Each row is followed by its class.
259, -109, 178, 137, -1, 58, -278, -150, -350, 166, 114, 246, 40, -326, 436, -135, 96, 372, -597, 82, 74, 6, -141, -62, -292, -221, 132, 558, -391, -9, 194, -76	M
71, 172, -135, 106, -73, -66, 24, 44, 135, 102, 150, -120, 34, 42, -25, 76, -45, -49, 249, 388, 245, -34, -109, -105, -94, -8, -100, -194, 5, 4, -76, 49	W
-123, 429, 163, 253, -253, 46, 113, -200, 461, 43, 435, -334, -57, -111, -254, 8, 260, 6, 105, 134, 86, 320, 27, 203, -91, -42, -8, -562, 100, -158, -237, 221	U
-34, -281, -14, -92, 56, -159, 241, -158, -146, -234, 156, 25, -221, 158, -25, -84, 3, -142, 344, 245, -25, -207, -7, 145, 291, -318, -107, -143, 188, -25, 33, 43	B
-95, -129, 410, -64, 75, 29, 157, 46, -273, 29, -1, 116, -53, -59, -24, 85, -65, 13, -360, -132, -75, -106, 123, -151, 37, -91, 109, 129, -133, -11, -196, -58	Z
62, 44, 518, 156, 63, -6, -85, -39, 270, -222, -46, -261, 224, 336, -214, 479, -129, -277, 122, 34, -314, 48, -64, -281, 68, -333, -102, -524, -179, -6, -5, 138	U
-56, 166, -45, 148, -84, 33, 20, 25, 171, 32, 116, 39, -7, 54, -16, 54, -32, -19, 74, 322, 203, 54, 97, -81, -111, -28, -69, -273, 79, -7, -193, 77	B
-315, -705, 745, -320, 309, 337, 79, -471, -98, -168, -171, 660, -528, 244, -109, -221, 156, -139, -9, 12, -11, -160, 542, 131, -73, 46, 105, -187, 269, 162, -423, 274	K
37, 452, -821, 452, -144, -49, -64, 440, 266, 345, 0, -112, 200, -91, -289, 546, -107, 58, -18, 180, 192, 327, -105, 17, 496, 403, 6, -293, 98, -128, 125, -259	D
273, -193, 360, -173, 188, -304, -106, -247, -404, -13, 144, -242, 156, -38, 44, 112, -50, -36, -321, -224, -241, 2, -453, 107, 356, -328, -44, 137, -217, 64, 184, -165	Y
42, -64, 432, -180, 212, 138, 13, -78, -108, 123, 296, -185, -66, 174, -368, 71, 40, 170, 54, 21, 81, 220, -391, 102, 399, -44, 64, -35, 156, 282, -168, -316	D
179, -179, 417, -37, 155, -187, -121, -173, -447, 122, 226, -16, 484, -116, 80, 477, 0, 32, -593, -228, -120, 109, -127, -153, 95, -469, -62, 38, -127, 33, -103, -158	Z
283, 669, -36, 468, -102, 127, -298, -87, 476, 292, -100, -268, -273, 3, -248, 461, 63, 224, 7, 171, 456, 265, -310, -312, 5, 438, -239, 98, 101, -16, -125, 21	Y
172, 237, -156, 261, 104, -265, 104, 577, -331, 199, -205, 323, 367, 51, -150, 404, -288, -178, -742, -276, -196, 60, -196, -150, 240, 367, 324, 50, -257, -56, -17, -280	F
45, -14, -93, 25, 19, 51, 133, 117, -290, -30, -20, 67, -1, -33, -81, 15, -54, 46, -639, -274, 64, 201, -13, 40, 117, 109, 198, 127, -106, -26, -222, -100	L
248, 251, 392, 237, -125, -93, -179, -258, 20, 233, 216, -277, 21, -262, -48, 49, 44, 226, -358, -323, 63, 264, -613, 42, 106, 44, -234, 328, -327, -34, -30, -59	Z
-161, -58, -65, -160, -59, 1, -20, -8, -28, 74, 125, -85, -145, -203, 158, -112, 86, 295, 112, 12, 150, -60, -60, 74, 140, -181, -9, 202, -40, -7, -50, -123	P
-118, -17, -225, -34, -56, -211, 62, 158, -183, 94, 136, -81, 113, 7, 45, 16, 0, 12, 194, 129, 43, -66, -120, 87, 105, -270, -101, 14, 34, 8, -13, -48	D
-4, -215, 261, -128, 125, -375, 235, 100, -574, -59, -78, 141, 95, 33, 195, 41, -283, -73, -382, -254, -279, -210, -363, 183, 609, -373, 65, 316, -537, 5, 283, -347	E
-90, -219, -10, -133, -47, 99, -39, 32, 341, -186, 87, -217, 344, -149, 135, -13, 68, -230, 297, 225, -134, -39, 419, -59, -328, -220, 5, -496, 142, -86, 134, 227	Z
-211, -76, 49, -98, 4, -98, 23, 192, -299, 54, -70, -71, 124, 8, 131, 194, -113, 31, -104, 78, -167, -176, 201, -150, 194, -496, -84, 95, -145, -50, 76, -149	K
47, -506, -411, -47, 191, -363, 238, 56, -560, 37, -163, 535, 78, 244, 91, 334, -307, -234, 227, 92, 204, -331, -4, -52, 622, -283, -51, 199, -46, -19, 118, -291	W
169, -358, -404, -15, 132, -18, 96, 238, -508, 73, -331, 342, -77, -53, -160, 425, -52, 13, -24, 181, -9, 19, 431, -164, 307, 123, -5, 137, 140, 71, 332, -138	W
49, -198, -126, -67, 44, -140, 6, -233, -162, -54, 11, -46, -111, 33, 153, 106, -18, 61, 140, 152, 81, -145, -149, -8, 301, -240, -234, 97, 81, 78, 187, -67	Z
12, 79, 556, 90, 136, 158, -296, 115, -127, 178, -157, -122, -157, -266, -509, 56, 112, 135, -591, -329, -257, 463, 64, -5, 377, 379, 153, 200, -7, 54, -166, -129	M
1, 282, -41, 67, -88, 5, 40, 43, 220, 75, 146, -191, 70, 15, 1, 22, -26, -27, 87, 275, 259, 4, -60, -111, -147, -1, -23, -185, -9, -13, -189, 20	E
-86, -26, 126, -44, 29, -22, 14, -134, 131, -1, 104, -104, -30, -159, 61, -98, 7, 69, -113, -198, 108, 55, -66, -9, 33, -25, 3, 80, -36, -46, -220, -31	F
45, 316, -128, 35, -116, 60, -63, 82, 319, 43, 86, -360, 109, 10, 30, -39, -28, -53, 249, 323, 200, -39, -91, -67, -220, 44, -68, -164, -34, -18, 3, 56	E
-17, 145, -794, -4, -49, -7, -289, 302, 41, 112, -323, -458, 341, -106, 414, -29, -45, -16, 84, 244, 142, -301, 38, -235, -77, -2, -25, 432, -257, -131, 466, -125	M
54, -271, 99, -210, 29, -136, 260, -585, 144, -473, 201, -163, -77, -9, 298, -240, 85, -136, 351, -13, 147, -139, -101, 132, 55, -418, -201, -144, 81, -69, -15, 96	P
-10, -44, 88, -65, -10, 45, -26, 63, -97, -6, -80, 63, 77, -61, -71, 34, -8, -9, -389, -242, -90, 58, 97, -138, 21, 84, 120, 12, -46, -21, -163, -11	E
48, 122, -79, 67, -30, -312, -8, -213, 123, -59, 60, -56, -46, -96, 86, 13, -41, -108, 251, 101, 0, -120, -236, 171, -1, 37, -113, -64, -22, 4, 177, -6	K
21, -121, -252, -60, -51, -28, 170, 85, -203, -75, 3, 38, -38, -169, 27, -191, -36, 38, -139, -97, -44, 32, -12, 201, 100, 112, 27, 150, -82, -17, 139, -92	E
-40, 190, 27, 118, -77, -85, 88, 32, 101, 9, 83, -187, -25, -28, -53, 38, 2, -23, 117, 136, -143, -45, -8, -17, 28, -110, -156, -45, -34, -112, 143, 1	Y
-27, -190, 0, -45, 60, 9, 150, 151, -199, 4, -117, 307, -25, 66, -127, 121, -50, -73, -271, -180, -67, -70, 170, -38, 81, 139, 176, 2, -66, -75, -82, -29	M
94, -59, 352, 1, 33, -94, 25, -206, -165, 27, 187, 23, -27, -37, 185, 39, -26, 115, -1, 189, -14, -108, -152, -23, -61, -412, -187, 161, -184, 24, 107, -92	B
147, -252, 341, 208, -44, -97, 87, -174, -239, -58, 176, 343, -26, 85, -397, 342, 63, -129, 312, -51, -262, 93, 87, 181, 66, -142, -155, -262, 149, -3, 105, 202	K
61, -139, -66, 44, -15, -79, 102, 188, -297, 4, 19, 84, 78, 40, -106, 136, -58, -146, 8, 127, -107, -124, 201, -91, 18, -85, -25, -67, 19, -68, 60, 119	B
16, -66, -26, -46, -35, -201, 131, 19, -438, 119, 118, -47, 19, -64, 45, 159, -63, 35, -38, 78, -79, -186, -97, 28, 265, -264, -73, 90, -77, -20, 110, -131	Z
26, 245, 12, 84, -44, 20, -41, 107, 197, 84, 98, -144, 81, -25, 2, 18, -78, -24, 34, 253, 200, -10, -14, -143, -160, 87, 11, -139, -29, -24, -165, 25	Z
92, -211, 226, 12, 40, 90, 19, 110, -293, 90, 146, 355, 4, -34, 124, -135, 60, 249, -388, 7, 87, 175, 15, 19, -304, -163, 106, 135, -173, 55, -242, 37	M
171, 3, 365, -152, 143, -95, -46, -237, 18, -220, -81, -298, 24, 196, 211, 176, -117, -350, 145, 247, -209, -512, -48, -69, -100, -329, -56, -147, -105, -86, 325, 107	M
-29, -233, -14, -71, 23, -111, 140, 100, -500, 0, -136, 364, -14, -101, 39, 23, -77, 14, -571, -310, -13, -46, 233, -85, 118, -78, 199, 331, -149, -102, -177, -121	Z
348, -118, 361, -18, 185, 7, -189, 188, -350, -51, -64, 260, 335, 41, -288, 479, -257, -229, -529, -343, -653, -16, 56, -55, 249, 167, 312, -358, -73, -112, 114, -114	Y
313, 357, 130, 213, -34, -371, -82, -218, 111, -22, 159, -54, 260, -155, 170, 286, -90, -65, 241, 59, 1, -140, -91, -183, -262, -278, -224, 101, -154, -208, 131, -38	P
-509, 225, -136, -159, -90, 240, -39, 51, 899, -234, -32, -837, 382, 128, 333, -87, -165, -178, 190, -82, -125, -89, -60, -109, 71, -194, -121, -650, -132, -84, -46, 28	F
391, 312, 648, 227, 62, -103, -164, -268, 56, 195, 299, -225, -93, -148, -439, 255, 142, 95, -182, -50, 12, 457, -297, 78, -3, 167, -98, -164, 41, 77, -184, 113	F
13, 227, -83, 134, -87, -39, 90, 122, -9, 104, 83, -20, 20, 76, 23, 55, -102, -56, 2, 331, 225, -56, -66, -81, -80, -41, -30, -129, -111, -28, -119, 16	U
-239, -120, -632, -190, 48, 36, 107, 153, -102, -20, -55, 360, -171, -10, 216, -78, -121, 145, 179, 155, 111, -238, 272, 27, 36, 86, 105, 72, 409, 102, 43, -236	U
-260, 122, 66, 44, -189, 349, -163, 136, 436, -71, -220, -166, 157, -115, 254, -165, -16, 21, 74, 127, 21, -1, 306, -332, -588, 23, -271, 8, -37, 44, 57, 264	L
85, -195, 78, -110, 90, 40, 80, -256, -51, -62, -217, 316, 18, 6, 466, 159, 4, -1, -231, -79, 236, -305, 152, -319, -268, -115, 78, 214, -181, -71, -6, -2	B
-181, -81, -567, -35, -113, 67, -62, 215, 166, -143, -150, -195, 206, 173, 2, -40, -22, -219, 373, -22, 30, -93, 81, 6, -12, 93, 53, -220, 147, -7, 40, 189	L
-82, -18, 786, -229, 280, 29, 50, -106, -202, 13, 19, 142, -193, 43, -69, -118, -5, 188, -485, -392, -313, 100, -28, 118, 133, -54, 306, 215, -223, 136, -91, -256	U
33, 346, -74, 218, -142, -114, -80, -7, 176, 38, 53, -449, 91, -128, 21, 288, -43, -92, 92, 253, -97, -100, 15, -182, 88, -181, -293, -192, -68, -224, 130, 95	W
195, -79, 263, -107, 99, -229, 140, -82, -478, -48, 167, -127, -25, -14, -4, 178, -65, -14, -21, 203, -134, -209, -149, -4, 234, -357, -150, 96, -137, -6, 209, -89	U
3, 155, 109, 100, -102, 13, -40, -266, 420, 93, 306, -515, 24, -77, 16, 191, 82, 44, 604, 237, 201, -73, -347, -50, -127, -113, -406, -149, 57, 53, 124, 136	U
114, -339, -491, -42, 62, -421, 313, -7, -503, -174, 27, 206, 140, 148, 282, 183, -216, -131, 138, 59, 156, -237, -245, 157, 214, -425, -320, 170, -80, 11, 140, -127	P
59, 105, 170, 107, -17, 15, -31, -10, 68, 146, 119, 24, 7, 14, -6, 89, -57, -13, 12, 249, 131, -30, -109, -127, -58, -31, -77, -130, -64, -10, -132, 24	U
-27, -58, -68, 41, 11, -199, 159, 11, -69, -179, 148, -29, -30, 92, 145, 130, -65, 66, 208, 260, -61, -112, -136, -29, 188, -462, -187, -104, -21, -36, 44, -56	L
155, 343, -549, 222, -106, -239, -128, 371, -66, 238, -286, -72, 41, -128, -87, 175, -40, 13, 88, 104, 41, -26, -137, -125, 172, 430, -15, 218, -78, -52, 288, -62	F
55, 32, -810, -48, -38, 75, -231, 469, 170, -154, -252, -195, 69, -259, 255, -454, 88, 191, -226, 226, 199, 148, 134, -100, -198, 409, 238, 236, -179, -47, 139, 42	B
-27, 162, -264, 151, 71, -89, -165, 288, 77, -50, -386, -284, -98, 10, -195, 6, -89, -5, -317, -187, -390, 178, -333, 113, 555, 401, 0, 139, -172, 49, 319, -195	F
225, 29, 889, 239, 57, 133, -26, -490, -82, -112, 100, 244, -507, 107, -270, 21, 210, 109, -165, 63, 16, 271, -42, 123, -43, -36, -84, -7, 105, 143, -106, 262	K
113, 215, 861, -96, 67, 79, -23, -871, 60, 34, 308, -169, -661, -136, 87, 216, 200, 426, 14, 280, 324, -81, -347, 46, 24, -210, -235, -3, 3, 156, -210, -30	F
-12, -164, -14, -41, 46, -78, 72, 178, -341, 10, -50, 99, 55, -51, -92, 126, -73, -32, -234, -164, -273, -48, 18, 28, 270, 39, 75, 6, -47, 22, 105, -71	P
-46, 180, -1, 20, -62, -23, 69, -68, 227, -26, 178, -186, 27, -17, 147, -57, -43, -32, 201, 371, 161, -74, -54, -53, -122, -147, -91, -246, -31, -12, -57, 14	W
-1, -272, 379, 58, 135, -162, -93, 171, -56, 15, 146, 84, 137, -65, -191, 412, -77, 75, 94, 277, -256, 86, 81, -393, 363, -362, -125, -310, 31, 70, -7, -26	D
76, 114, -51, 87, -44, -55, 69, 104, 61, 67, 106, 5, 73, 62, -18, 94, -102, -85, 168, 369, 212, -66, -40, -99, -38, -32, -60, -206, -50, -20, -104, 30	E
5, 474, 262, 310, -200, 23, -49, -73, 393, -88, 112, -193, 112, -29, -255, 114, 66, -115, -144, -203, -84, 384, 17, 82, -256, 165, 68, -495, -65, -114, -269, 246	Y
121, -132, 400, -27, 67, 107, -133, 41, -178, 17, 43, 116, 132, -120, -166, 73, -11, 62, -469, -261, -104, 251, 74, -146, -73, 27, 131, 9, -123, 15, -275, -2	W
171, 217, 255, 278, 134, 201, -430, 392, -68, 425, -203, 119, 183, -69, -296, 684, -24, 145, -707, -183, -373, 209, 186, -358, 185, 225, 242, 6, -19, -58, 43, -151	P
-35, -63, 280, -97, 47, -107, -39, -125, -81, -29, 266, -105, 149, -50, 164, 21, -11, 125, -151, -22, 29, 11, -169, -50, -56, -442, -110, 45, -78, 35, -185, -90	K
30, 90, -241, 97, -10, -53, 88, 191, -23, 74, 59, 44, 46, 93, 43, -94, -129, -50, -28, 266, 263, 7, -154, 2, -21, 91, -4, -25, -76, 35, -135, -61	B
24, -147, -230, -96, 39, -124, 154, 121, -253, -51, -38, 32, 37, -29, 72, 21, -99, -33, -87, 65, 20, -55, 63, -14, 115, -72, 28, 18, -77, -5, 22, -119	B
-290, 435, 674, 104, 190, 408, -535, 161, 766, 400, 137, -234, -174, -35, -204, -202, 64, 350, -419, 347, 142, 378, -76, -353, -404, 299, 170, -65, 74, 283, -621, -123	M
